Below are the code and all the weights of a small trained network. Each question names an input and a class and asks about switching units off, where a switched-off unit gives its printed mean instead of its output.

import numpy as np


def w(rows, s, z=0):
    codes = np.array(rows[::2]) - 128.0
    scale = np.full(codes.shape[1], s)
    scale[-1] = z or s
    return codes * scale


def f(y):
    return np.maximum(y, 0)


def log_softmax(a):
    a = a - a.max(-1, keepdims=True)
    return a - np.log(np.exp(a).sum(-1, keepdims=True))


def net(x, mask):
    res = np.array(x, float).reshape(1, 8) / 4 @ E
    y = f(res @ A[0][:, :-1].T + A[0][:, -1])
    res = res + np.where(mask, y, B[0][:, -1]) @ B[0][:, :-1]
    return log_softmax(res[-1] @ U[:, :-1].T + U[:, -1])


A, B = {}, {}
E = w([
[171,253,69,192,156,49,163,128,65,100,146],'x0',
[133,132,127,119,129,132,137,120,130,127,131],'x1',
[71,88,95,119,104,30,198,84,170,219,201],'x2',
[223,84,28,117,113,138,42,80,95,217,69],'x3',
[215,12,147,167,116,47,144,122,139,22,162],'x4',
[81,100,104,199,117,150,211,30,124,95,30],'x5',
[175,111,150,244,110,206,188,174,137,188,181],'x6',
[130,131,129,123,128,131,130,128,129,129,131],'x7',
],0.0057)
A[0] = w([
[209,100,57,117,132,123,88,109,109,210,78,55],'neuron 0',
[40,158,212,139,141,121,195,169,119,71,182,42],'neuron 1',
[190,96,71,110,125,123,105,106,106,185,94,72],'neuron 2',
[175,140,165,53,137,96,60,201,132,179,247,93],'neuron 3',
[101,175,131,112,131,150,132,133,131,172,103,52],'neuron 4',
[168,154,156,129,132,186,78,168,104,67,103,20],'neuron 5',
[174,107,155,222,130,186,151,179,136,181,164,99],'neuron 6',
[42,232,97,112,121,189,130,142,133,210,109,37],'neuron 7',
[63,2,186,78,121,207,86,138,147,146,116,102],'neuron 8',
[103,126,124,94,130,75,129,112,134,135,124,100],'neuron 9',
[78,101,95,170,133,121,185,58,134,136,94,112],'neuron 10',
[87,96,113,124,119,57,180,94,136,207,179,5],'neuron 11',
[145,95,120,149,136,96,139,127,132,98,129,86],'neuron 12',
[159,92,116,141,116,100,134,149,133,95,128,78],'neuron 13',
[143,128,144,161,129,155,124,146,120,141,121,94],'neuron 14',
[166,91,127,117,106,100,147,127,134,75,134,49],'neuron 15',
[189,70,119,152,119,87,131,143,134,68,157,85],'neuron 16',
[64,71,122,129,128,56,155,128,141,205,183,34],'neuron 17',
[87,138,109,34,137,58,76,106,130,69,68,110],'neuron 18',
[154,119,138,187,123,163,173,135,135,188,169,135],'neuron 19',
[87,158,178,127,125,130,152,145,126,105,136,75],'neuron 20',
[95,100,122,160,127,163,169,64,119,103,63,142],'neuron 21',
[124,92,147,101,119,152,128,121,124,139,121,60],'neuron 22',
[75,146,161,100,128,118,141,149,140,84,132,81],'neuron 23',
[153,154,149,152,136,200,88,142,124,50,56,81],'neuron 24',
[125,129,135,98,123,104,121,127,122,124,107,109],'neuron 25',
[179,66,140,142,133,79,138,120,133,90,149,53],'neuron 26',
[124,174,86,164,133,48,155,117,119,150,150,98],'neuron 27',
[191,254,86,174,131,95,132,124,99,77,126,103],'neuron 28',
],0.0098,0.0025)
B[0] = w([
[122,142,124,208,106,155,82,116,209,86,176,217],'neuron 0',
[141,135,94,219,103,154,75,103,203,112,166,227],'neuron 1',
[122,138,125,193,116,153,102,119,189,99,166,197],'neuron 2',
[58,123,107,183,110,111,197,168,132,116,8,241],'neuron 3',
[128,107,175,145,146,113,110,93,96,128,122,168],'neuron 4',
[145,97,114,51,111,149,73,148,139,101,88,195],'neuron 5',
[115,168,60,78,126,99,166,64,78,105,170,213],'neuron 6',
[123,84,231,156,186,121,86,55,68,150,109,225],'neuron 7',
[186,140,167,123,148,96,206,190,137,200,201,254],'neuron 8',
[138,140,98,93,117,131,132,116,98,107,150,173],'neuron 9',
[86,129,111,140,113,114,153,174,126,112,54,205],'neuron 10',
[160,111,119,47,124,157,52,156,126,109,93,208],'neuron 11',
[114,118,161,138,151,134,119,109,110,140,113,165],'neuron 12',
[122,133,166,140,148,131,118,97,113,145,118,167],'neuron 13',
[132,138,107,97,130,118,127,102,120,124,137,154],'neuron 14',
[112,130,162,137,152,127,92,110,86,150,120,174],'neuron 15',
[104,115,192,147,164,139,106,78,98,159,112,205],'neuron 16',
[180,117,130,51,122,159,67,172,131,89,114,213],'neuron 17',
[119,165,55,97,117,114,188,55,62,118,181,239],'neuron 18',
[113,154,73,84,119,105,152,82,89,99,150,190],'neuron 19',
[136,126,118,161,121,148,100,115,166,117,142,172],'neuron 20',
[82,137,117,165,119,107,174,171,136,131,68,212],'neuron 21',
[148,136,138,139,138,124,139,153,130,151,146,155],'neuron 22',
[134,135,100,167,113,142,105,108,155,115,158,182],'neuron 23',
[142,104,107,41,107,135,65,175,135,101,88,214],'neuron 24',
[131,138,109,124,146,121,147,110,120,115,136,153],'neuron 25',
[117,122,185,144,158,136,95,87,96,159,113,194],'neuron 26',
[164,114,149,89,128,134,160,188,149,164,157,187],'neuron 27',
[162,113,159,108,131,116,204,196,156,196,180,225],'neuron 28',
],0.018,0.0088)
U = w([
[109,108,227,153,200,137,91,34,49,168,112,91],'0',
[135,157,94,219,90,176,92,96,210,86,192,60],'1',
[181,109,103,15,104,165,73,172,112,91,85,252],'2',
[190,139,159,111,140,98,227,198,136,224,200,66],'3',
[100,196,30,80,116,96,188,30,36,93,179,93],'4',
[28,136,101,173,102,105,197,172,119,114,1,178],'5',
],0.0068,0.0014)

Each question gives the input, the list of numbers given to net, and the class t.
The units are the neurons (one row each of A and B). Each row of codes is followed by its name. A weight is (code - 128) times the scale printed after its matrix; where a second scale follows, it is the last column's (A, B and U).
mask holds one flag per neuron, in row order. A switched-off neuron (its flag False) gives its mean, the last column of its row in B, instead of its output. The means were averaged over made-up inputs and are rounded, as every weight is.
A unit's drop is (log p(t) with every unit on - log p(t) with that unit switched off) / (log p(t) with every unit on - log p(t) with every unit switched off).
most important unit: the unit with the biggest drop
k most important neurons: the k neurons with the biggest drops, biggest first
drop of u: that unit's drop, to one decimal
input [6,0,-4,5,2,8,0,1], class 5: 3 most important neurons -> (neuron 8; neuron 21; neuron 10)
input [-5,-2,0,-2,5,-5,0,-4], class 0: 2 most important neurons -> (neuron 28; neuron 16)
input [-6,8,6,-8,-7,7,8,2], class 1: most important unit -> neuron 1
input [-8,-1,3,6,8,5,-3,7], class 0: 4 most important neurons -> (neuron 26; neuron 16; neuron 28; neuron 15)
input [-1,8,0,0,-2,-6,5,3], class 5: 2 most important neurons -> (neuron 3; neuron 18)
input [8,-3,3,7,0,7,7,2], class 3: 3 most important neurons -> (neuron 28; neuron 27; neuron 1)
input [7,6,4,8,-6,-7,3,3], class 1: 2 most important neurons -> (neuron 0; neuron 2)
input [2,4,6,5,-5,-1,-1,-8], class 2: 2 most important neurons -> (neuron 11; neuron 1)
input [4,-8,-7,1,2,-5,6,-3], class 2: 3 most important neurons -> (neuron 5; neuron 18; neuron 24)
input [8,-3,-6,-1,-7,-8,-6,3], class 3: 2 most important neurons -> (neuron 28; neuron 10)
input [5,-2,4,-3,-5,3,8,-5], class 4: 3 most important neurons -> (neuron 6; neuron 19; neuron 8)
input [7,-5,7,-1,-5,-4,-7,-8], class 2: 3 most important neurons -> (neuron 11; neuron 8; neuron 17)
input [1,-5,3,2,4,-1,4,-2], class 0: 2 most important neurons -> (neuron 18; neuron 16)
input [0,5,7,5,4,-6,5,-3], class 2: most important unit -> neuron 17
input [-4,-1,8,-7,-4,-5,-6,-5], class 2: 2 most important neurons -> (neuron 17; neuron 11)
input [-3,-5,0,2,-2,-7,-5,-5], class 5: drop of neuron 3 -> 1.7
input [-3,3,-3,-7,-2,3,-6,-8], class 1: drop of neuron 23 -> 0.1
input [-3,3,7,-2,0,5,7,-4], class 2: drop of neuron 18 -> 0.5
